Below is a small trained network, with its code and all its weights. Each question gives an input and a class and asks what happens when units are switched off, that is, made to give their printed mean instead of their output.

import numpy as np


def w(rows, s, z=0):
    codes = np.array(rows[::2]) - 128.0
    scale = np.full(codes.shape[1], s)
    scale[-1] = z or s
    return codes * scale


def norm(h):
    return h / np.sqrt((h * h).mean(-1, keepdims=True) + 1e-5)


def f(y):
    return y / 2 * (1 + np.tanh(0.7978845608 * (y + 0.044715 * y**3)))


def log_softmax(a):
    a = a - a.max(-1, keepdims=True)
    return a - np.log(np.exp(a).sum(-1, keepdims=True))


def net(x, mask):
    res = np.array(x, float).reshape(1, 5) / 4 @ E
    u = 0
    for l in range(3):
        y = f(norm(res) @ A[l][:, :-1].T + A[l][:, -1])
        res = res + np.where(mask[u : u + 13], y, B[l][:, -1]) @ B[l][:, :-1]
        u += 13
    return log_softmax(norm(res)[-1] @ U[:, :-1].T + U[:, -1])


A, B = {}, {}
E = w([
[87,172,226,100],'x0',
[254,132,178,88],'x1',
[84,205,136,242],'x2',
[119,75,129,151],'x3',
[131,143,128,123],'x4',
],0.0065)
A[0] = w([
[100,88,156,9,95],'0.n0',
[240,99,152,151,82],'0.n1',
[145,132,125,57,98],'0.n2',
[152,98,104,107,206],'0.n3',
[69,125,140,117,184],'0.n4',
[111,88,157,147,156],'0.n5',
[128,156,160,111,36],'0.n6',
[176,89,179,92,133],'0.n7',
[103,17,121,58,134],'0.n8',
[131,147,209,179,252],'0.n9',
[150,143,90,126,239],'0.n10',
[79,133,147,85,55],'0.n11',
[166,113,140,121,131],'0.n12',
],0.013,0.0016)
B[0] = w([
[1,109,138,230,244],'0.n0',
[141,149,109,88,242],'0.n1',
[77,99,65,186,185],'0.n2',
[124,182,90,210,177],'0.n3',
[230,167,130,65,183],'0.n4',
[167,194,176,142,146],'0.n5',
[192,124,126,109,140],'0.n6',
[10,156,80,77,214],'0.n7',
[99,204,108,169,254],'0.n8',
[129,119,238,189,229],'0.n9',
[96,127,87,187,161],'0.n10',
[123,107,160,82,155],'0.n11',
[97,160,78,95,157],'0.n12',
],0.0062,0.0054)
A[1] = w([
[109,53,76,141,162],'1.n0',
[88,155,248,77,121],'1.n1',
[109,109,194,143,108],'1.n2',
[253,170,84,91,42],'1.n3',
[74,220,200,49,125],'1.n4',
[44,136,91,202,68],'1.n5',
[184,130,120,26,187],'1.n6',
[103,49,57,43,231],'1.n7',
[6,165,102,152,54],'1.n8',
[166,196,192,201,84],'1.n9',
[113,103,79,55,131],'1.n10',
[165,211,9,106,2],'1.n11',
[254,130,206,119,141],'1.n12',
],0.0079,0.0022)
B[1] = w([
[126,194,116,131,151],'1.n0',
[220,38,89,156,208],'1.n1',
[170,146,150,159,152],'1.n2',
[154,103,121,64,131],'1.n3',
[184,20,160,113,214],'1.n4',
[111,94,164,89,235],'1.n5',
[64,96,59,93,123],'1.n6',
[70,148,102,188,160],'1.n7',
[120,87,106,94,253],'1.n8',
[94,153,98,135,193],'1.n9',
[1,138,170,145,137],'1.n10',
[188,59,162,132,179],'1.n11',
[41,123,47,96,163],'1.n12',
],0.0071,0.006)
A[2] = w([
[79,100,254,43,79],'2.n0',
[113,79,92,2,123],'2.n1',
[173,187,178,83,2],'2.n2',
[143,13,164,176,224],'2.n3',
[140,207,166,234,122],'2.n4',
[179,247,133,202,57],'2.n5',
[170,195,172,207,114],'2.n6',
[37,102,183,129,185],'2.n7',
[94,149,207,50,84],'2.n8',
[113,151,157,198,106],'2.n9',
[160,165,19,132,161],'2.n10',
[84,143,23,174,203],'2.n11',
[210,43,159,46,87],'2.n12',
],0.0082,0.0032)
B[2] = w([
[197,69,237,159,163],'2.n0',
[92,198,102,88,167],'2.n1',
[95,96,137,160,112],'2.n2',
[162,133,98,32,245],'2.n3',
[106,171,57,100,176],'2.n4',
[57,167,132,164,146],'2.n5',
[58,117,64,147,160],'2.n6',
[200,193,77,74,218],'2.n7',
[202,103,232,167,123],'2.n8',
[73,126,87,101,156],'2.n9',
[205,100,191,159,174],'2.n10',
[175,125,254,58,254],'2.n11',
[108,165,65,116,181],'2.n12',
],0.0066,0.0061)
U = w([
[2,145,2,134,235],'0',
[135,75,44,33,147],'1',
[190,10,104,124,3],'2',
],0.008,0.002)

Each question gives the input, the list of numbers given to net, and the class t.
The units are the neurons (one row each of A and B). Each row of codes is followed by its name. A weight is (code - 128) times the scale printed after its matrix; where a second scale follows, it is the last column's (A, B and U).
mask holds one flag per neuron, layer by layer. A switched-off neuron (its flag False) gives its mean, the last column of its row in B, instead of its output. The means were averaged over made-up inputs and are rounded, as every weight is.
A unit's drop is (log p(t) with every unit on - log p(t) with that unit switched off) / (log p(t) with every unit on - log p(t) with every unit switched off).
unit that matters most: the unit with the biggest drop
top k neurons: the k neurons with the biggest drops, biggest first
k most important neurons of layer l: the k neurons of layer l with the biggest drops, biggest first
drop when u is switched off: that unit's drop, to one decimal
input [-6,-4,2,-1,1], class 2: top 2 neurons : (0.n0; 0.n7)
input [2,-6,2,5,-6], class 1: unit that matters most : 2.n3
input [3,-4,3,-5,5], class 1: 2 most important neurons of layer 1 : (1.n4; 1.n1)
input [-6,5,7,7,8], class 0: top 3 neurons : (1.n8; 1.n1; 0.n4)
input [0,-4,3,7,6], class 1: 2 most important neurons of layer 1 : (1.n5; 1.n0)
input [-3,-8,6,2,-8], class 1: 4 most important neurons of layer 1 : (1.n5; 1.n8; 1.n7; 1.n10)
input [-8,-7,4,8,-1], class 2: 2 most important neurons of layer 2 : (2.n11; 2.n10)
input [-2,-3,-5,8,4], class 0: 2 most important neurons of layer 0 : (0.n0; 0.n8)
input [5,7,7,5,5], class 0: 2 most important neurons of layer 1 : (1.n5; 1.n9)
input [-7,-5,-2,8,3], class 2: top 3 neurons : (2.n11; 0.n0; 0.n7)
input [-5,-3,-4,-4,-3], class 2: 2 most important neurons of layer 0 : (0.n7; 0.n9)
input [4,6,-6,6,-5], class 0: top 2 neurons : (0.n7; 0.n2)
input [7,-6,-4,-1,0], class 2: top 2 neurons : (2.n0; 0.n0)
input [1,-4,0,-8,6], class 1: unit that matters most : 1.n4
input [-6,-3,-6,-3,4], class 0: top 4 neurons : (0.n0; 1.n1; 1.n4; 0.n4)
input [0,-5,3,6,-6], class 1: top 2 neurons : (1.n5; 0.n3)
input [-4,-6,4,5,-2], class 1: 2 most important neurons of layer 1 : (1.n1; 1.n5)
input [2,-4,3,-7,6], class 1: 2 most important neurons of layer 1 : (1.n4; 1.n1)
input [4,-3,-2,6,-8], class 2: 2 most important neurons of layer 2 : (2.n0; 2.n1)
input [6,0,2,8,-5], class 2: unit that matters most : 0.n9
input [8,-2,-3,-4,-8], class 2: drop when 0.n0 is switched off : 0.1
